Below are the code and all the weights of a small trained network. Each question names an input and a class and asks about switching units off, where a switched-off unit gives its printed mean instead of its output.

import numpy as np


def w(rows, s, z=0):
    codes = np.array(rows[::2]) - 128.0
    scale = np.full(codes.shape[1], s)
    scale[-1] = z or s
    return codes * scale


def f(y):
    return np.maximum(y, 0)


def log_softmax(a):
    a = a - a.max(-1, keepdims=True)
    return a - np.log(np.exp(a).sum(-1, keepdims=True))


def net(x, mask):
    res = np.array(x, float).reshape(1, 6) / 4 @ E
    y = f(res @ A[0][:, :-1].T + A[0][:, -1])
    res = res + np.where(mask, y, B[0][:, -1]) @ B[0][:, :-1]
    return log_softmax(res[-1] @ U[:, :-1].T + U[:, -1])


A, B = {}, {}
E = w([
[73,165,234,115],'x0',
[234,226,171,171],'x1',
[72,239,58,111],'x2',
[129,129,131,127],'x3',
[158,138,126,2],'x4',
[126,129,129,128],'x5',
],0.007)
A[0] = w([
[222,166,148,146,84],'n0',
[75,76,123,131,73],'n1',
[144,76,186,169,151],'n2',
[128,76,156,127,76],'n3',
[71,91,113,127,80],'n4',
[76,119,153,219,91],'n5',
[146,110,122,134,10],'n6',
[160,70,204,114,201],'n7',
[177,183,162,154,71],'n8',
[145,57,2,154,135],'n9',
[117,199,131,105,121],'n10',
[102,127,139,216,74],'n11',
[189,205,158,163,79],'n12',
[147,148,163,144,80],'n13',
[66,163,193,122,70],'n14',
[150,133,152,36,83],'n15',
[27,94,163,123,92],'n16',
[50,129,227,128,78],'n17',
[132,226,168,168,140],'n18',
[20,149,100,138,132],'n19',
[76,174,212,134,170],'n20',
[155,82,167,129,53],'n21',
[148,68,189,145,83],'n22',
[62,86,107,123,69],'n23',
[56,24,85,97,63],'n24',
[188,177,174,180,87],'n25',
[124,124,104,181,160],'n26',
[74,155,156,181,173],'n27',
[183,140,133,46,72],'n28',
[139,131,95,213,139],'n29',
],0.012,0.011)
B[0] = w([
[133,112,184,170,188],'n0',
[137,105,125,170,154],'n1',
[115,135,61,107,209],'n2',
[94,152,111,192,141],'n3',
[106,60,156,179,154],'n4',
[59,116,211,50,179],'n5',
[4,221,17,228,128],'n6',
[113,141,59,82,254],'n7',
[121,94,155,196,171],'n8',
[185,207,161,122,214],'n9',
[99,101,69,109,182],'n10',
[57,144,211,62,162],'n11',
[116,63,131,200,195],'n12',
[160,86,177,188,143],'n13',
[200,227,154,172,161],'n14',
[71,104,196,92,166],'n15',
[167,105,141,188,177],'n16',
[209,203,193,140,179],'n17',
[121,80,95,141,232],'n18',
[120,75,64,174,202],'n19',
[176,188,110,82,240],'n20',
[69,162,27,167,139],'n21',
[105,158,55,164,165],'n22',
[126,40,135,180,158],'n23',
[142,118,188,182,193],'n24',
[150,47,142,181,195],'n25',
[127,146,135,46,185],'n26',
[134,133,102,57,218],'n27',
[52,163,201,111,162],'n28',
[128,155,135,64,192],'n29',
],0.011,0.0089)
U = w([
[129,53,159,243,55],'0',
[138,110,98,141,255],'1',
[215,186,144,162,78],'2',
[121,101,94,136,233],'3',
[36,95,176,92,40],'4',
[60,122,4,180,46],'5',
],0.012,0.0086)

Each question gives the input, the list of numbers given to net, and the class t.
The units are the neurons (one row each of A and B). Each row of codes is followed by its name. A weight is (code - 128) times the scale printed after its matrix; where a second scale follows, it is the last column's (A, B and U).
mask holds one flag per neuron, in row order. A switched-off neuron (its flag False) gives its mean, the last column of its row in B, instead of its output. The means were averaged over made-up inputs and are rounded, as every weight is.
A unit's drop is (log p(t) with every unit on - log p(t) with that unit switched off) / (log p(t) with every unit on - log p(t) with every unit switched off).
The circuit of an input: a set's keep is (log p(t) with only the set's units on - log p(t) with every unit switched off) / (log p(t) with every unit on - log p(t) with every unit switched off). Starting from the 12 units with the biggest drops (on a tie, the unit counted first), units are removed one at a time, each time the one whose removal leaves the highest keep (on an exact tie, the one counted first), for as long as the keep stays at least 0.8.
circuit, biggest first: the units of the circuit, biggest drop first
unit that matters most: the unit with the biggest drop
top k neurons: the k neurons with the biggest drops, biggest first
drop when u is switched off: that unit's drop, to one decimal
input [-5,6,-8,7,3,6], class 5: circuit, biggest first => n7; n21; n22
input [-6,8,-4,0,-7,-1], class 0: circuit, biggest first => n25
input [-4,6,-7,-6,0,-5], class 5: circuit, biggest first => n7; n2; n22
input [-7,-4,-8,2,5,6], class 5: circuit, biggest first => n7; n21
input [7,-5,-1,-5,-1,-7], class 2: circuit, biggest first => n17; n14
input [7,8,2,-3,-6,0], class 0: top 2 neurons => n12; n25
input [-2,4,0,5,7,4], class 4: circuit, biggest first => n28; n15
input [0,-1,-1,4,-6,1], class 4: circuit, biggest first => n5; n11
input [-3,5,-7,-2,-6,4], class 5: circuit, biggest first => n2; n22
input [-8,3,8,-4,-6,-7], class 2: top 4 neurons => n9; n7; n2; n29
input [4,-8,-6,-2,3,-5], class 0: top 2 neurons => n24; n16
input [8,-3,-3,-2,7,1], class 2: top 2 neurons => n17; n14
input [5,3,3,-3,6,2], class 4: top 4 neurons => n15; n28; n9; n19
input [5,4,8,-6,8,3], class 4: circuit, biggest first => n15
input [4,7,-6,-1,-2,4], class 0: top 4 neurons => n25; n12; n0; n8
input [5,-4,8,-7,6,4], class 5: top 4 neurons => n19; n10; n9; n5
input [8,-7,6,-5,-3,0], class 2: top 3 neurons => n17; n20; n14
input [-1,6,6,0,4,1], class 0: top 2 neurons => n7; n12
input [-6,-6,6,6,3,-4], class 0: top 3 neurons => n24; n7; n20
input [2,-7,-6,2,-1,5], class 0: unit that matters most => n24
input [-8,3,1,2,-8,1], class 2: drop when n9 is switched off => 1.5
input [-3,3,-7,5,5,-3], class 5: drop when n19 is switched off => -0.1
input [-2,8,4,-4,-7,-1], class 0: drop when n12 is switched off => 0.3
input [1,0,-8,-2,6,1], class 5: drop when n1 is switched off => 0.0
